Below is a small trained network, with its code and all its weights. Each question gives an input and a target symbol and asks what happens when units are switched off, that is, made to give their printed mean instead of their output.

import numpy as np


def w(rows, s, z=0):
    codes = np.array(rows[::2]) - 128.0
    scale = np.full(codes.shape[1], s)
    scale[-1] = z or s
    return codes * scale


def norm(h):
    return h / np.sqrt((h * h).mean(-1, keepdims=True) + 1e-5)


def softmax(a):
    e = np.exp(a - a.max(-1, keepdims=True))
    return e / e.sum(-1, keepdims=True)


def log_softmax(a):
    a = a - a.max(-1, keepdims=True)
    return a - np.log(np.exp(a).sum(-1, keepdims=True))


def net(x, mask):
    ids = ['βγδθμξπψω'.index(c) for c in x.split()]
    T = len(ids)
    res = E[ids] + P[:T]
    u = 0
    for l in range(3):
        r = norm(res)
        for j in range(2):
            rows = slice(2 * j, 2 * j + 2)
            q, k, v = (r @ M[l][rows].T for M in (Q, K, V))
            z = softmax(np.where(np.tri(T) > 0, q @ k.T / 2**0.5, -1e9)) @ v
            o = O[l][rows]
            res = res + np.where(mask[u + j], z, o[:, -1]) @ o[:, :-1]
        u += 2
    return log_softmax(norm(res)[-1] @ U[:, :-1].T + U[:, -1])


Q, K, V, O = {}, {}, {}, {}
E = w([
[163,199,48],'β',
[169,126,66],'γ',
[164,174,141],'δ',
[100,194,6],'θ',
[96,168,99],'μ',
[68,128,154],'ξ',
[133,187,142],'π',
[120,68,107],'ψ',
[87,81,132],'ω',
],0.016)
P = w([
[174,126,146],'0',
[127,132,153],'1',
[151,196,3],'2',
[68,104,117],'3',
[110,129,180],'4',
[87,111,6],'5',
[196,88,210],'6',
[139,126,160],'7',
[102,165,20],'8',
[73,52,127],'9',
],0.011)
Q[0] = w([
[3,97,55],'L0H0',
[86,167,143],'L0H0',
[167,209,167],'L0H1',
[187,102,246],'L0H1',
],0.02)
K[0] = w([
[66,9,209],'L0H0',
[37,127,132],'L0H0',
[66,204,31],'L0H1',
[15,59,115],'L0H1',
],0.015)
V[0] = w([
[2,109,32],'L0H0',
[94,27,190],'L0H0',
[219,207,116],'L0H1',
[110,47,106],'L0H1',
],0.0097)
O[0] = w([
[255,238,45,188],'L0H0',
[57,53,9,149],'L0H0',
[182,210,22,252],'L0H1',
[63,27,148,93],'L0H1',
],0.0065,0.0047)
Q[1] = w([
[143,186,197],'L1H0',
[158,73,177],'L1H0',
[118,171,6],'L1H1',
[165,178,185],'L1H1',
],0.026)
K[1] = w([
[124,185,53],'L1H0',
[70,113,96],'L1H0',
[143,188,5],'L1H1',
[198,128,179],'L1H1',
],0.027)
V[1] = w([
[10,173,203],'L1H0',
[173,45,115],'L1H0',
[47,109,150],'L1H1',
[74,152,7],'L1H1',
],0.017)
O[1] = w([
[103,146,23,53],'L1H0',
[97,80,223,120],'L1H0',
[73,198,146,41],'L1H1',
[130,146,5,255],'L1H1',
],0.016,0.0088)
Q[2] = w([
[158,252,141],'L2H0',
[171,103,44],'L2H0',
[42,192,9],'L2H1',
[50,158,131],'L2H1',
],0.028)
K[2] = w([
[253,186,166],'L2H0',
[126,159,26],'L2H0',
[65,35,22],'L2H1',
[71,80,124],'L2H1',
],0.026)
V[2] = w([
[38,145,79],'L2H0',
[130,112,57],'L2H0',
[160,251,131],'L2H1',
[53,151,79],'L2H1',
],0.015)
O[2] = w([
[200,86,221,112],'L2H0',
[74,39,152,253],'L2H0',
[127,77,254,155],'L2H1',
[239,149,171,115],'L2H1',
],0.0088,0.0044)
U = w([
[176,175,111,72],'β',
[165,48,153,207],'γ',
[35,211,108,107],'δ',
[145,136,124,70],'θ',
[148,176,133,1],'μ',
[77,159,156,171],'ξ',
[136,193,169,119],'π',
[30,60,149,35],'ψ',
[5,58,144,40],'ω',
],0.018,0.0073)

Each question gives the input, a string of symbols that net reads in full, and the target symbol t.
The units are the heads (2 rows each of Q, K, V and O). Each row of codes is followed by its name. A weight is (code - 128) times the scale printed after its matrix; where a second scale follows, it is the last column's (O and U).
mask holds one flag per head, layer by layer. A switched-off head (its flag False) gives its mean, the last column of its rows in O, instead of its output. The means were averaged over made-up inputs and are rounded, as every weight is.
A unit's drop is (log p(t) with every unit on - log p(t) with that unit switched off) / (log p(t) with every unit on - log p(t) with every unit switched off).
The circuit of an input: a set's keep is (log p(t) with only the set's units on - log p(t) with every unit switched off) / (log p(t) with every unit on - log p(t) with every unit switched off). Starting from all 6 units, units are removed one at a time, each time the one whose removal leaves the highest keep (on an exact tie, the one counted first), for as long as the keep stays at least 0.8.
circuit, biggest first: the units of the circuit, biggest drop first
unit that matters most: the unit with the biggest drop
which heads matter: for each layer, one digit per head in row order, 1 if its drop is at least 0.15 and else 0, layers parted by /
drop when u is switched off: that unit's drop, to one decimal
input γ ξ β π, target γ: which heads matter	00 / 11 / 00
input ω π γ γ ξ π ω γ γ ψ, target ω: circuit, biggest first	[L0H1; L0H0]
input γ ξ γ ξ, target γ: circuit, biggest first	[L1H0]
input π β β ξ ξ ω μ ξ, target δ: circuit, biggest first	[L1H1; L0H0; L0H1; L1H0]
input γ ξ π μ, target γ: circuit, biggest first	[L1H0; L1H1; L2H1]
input γ μ ξ γ ξ γ γ γ μ, target γ: which heads matter	00 / 10 / 11
input β ξ δ β π, target π: which heads matter	10 / 00 / 10
input γ ω ψ ω ω, target ω: which heads matter	11 / 11 / 00
input β γ ω ξ ξ γ ξ ψ ξ δ, target ξ: circuit, biggest first	[L1H1; L0H1]
input γ μ ξ ω ξ, target δ: which heads matter	11 / 01 / 00
input γ ω μ θ, target γ: which heads matter	10 / 10 / 10
input γ ξ ω π, target γ: which heads matter	00 / 11 / 10
input γ ξ γ, target γ: which heads matter	10 / 11 / 10
input δ π β θ π, target π: unit that matters most	L2H0
input γ β γ γ ψ, target ω: drop when L0H1 is switched off	0.1
input π θ ξ γ γ ω, target β: drop when L0H0 is switched off	0.1
input γ ξ π β, target γ: drop when L2H0 is switched off	0.3
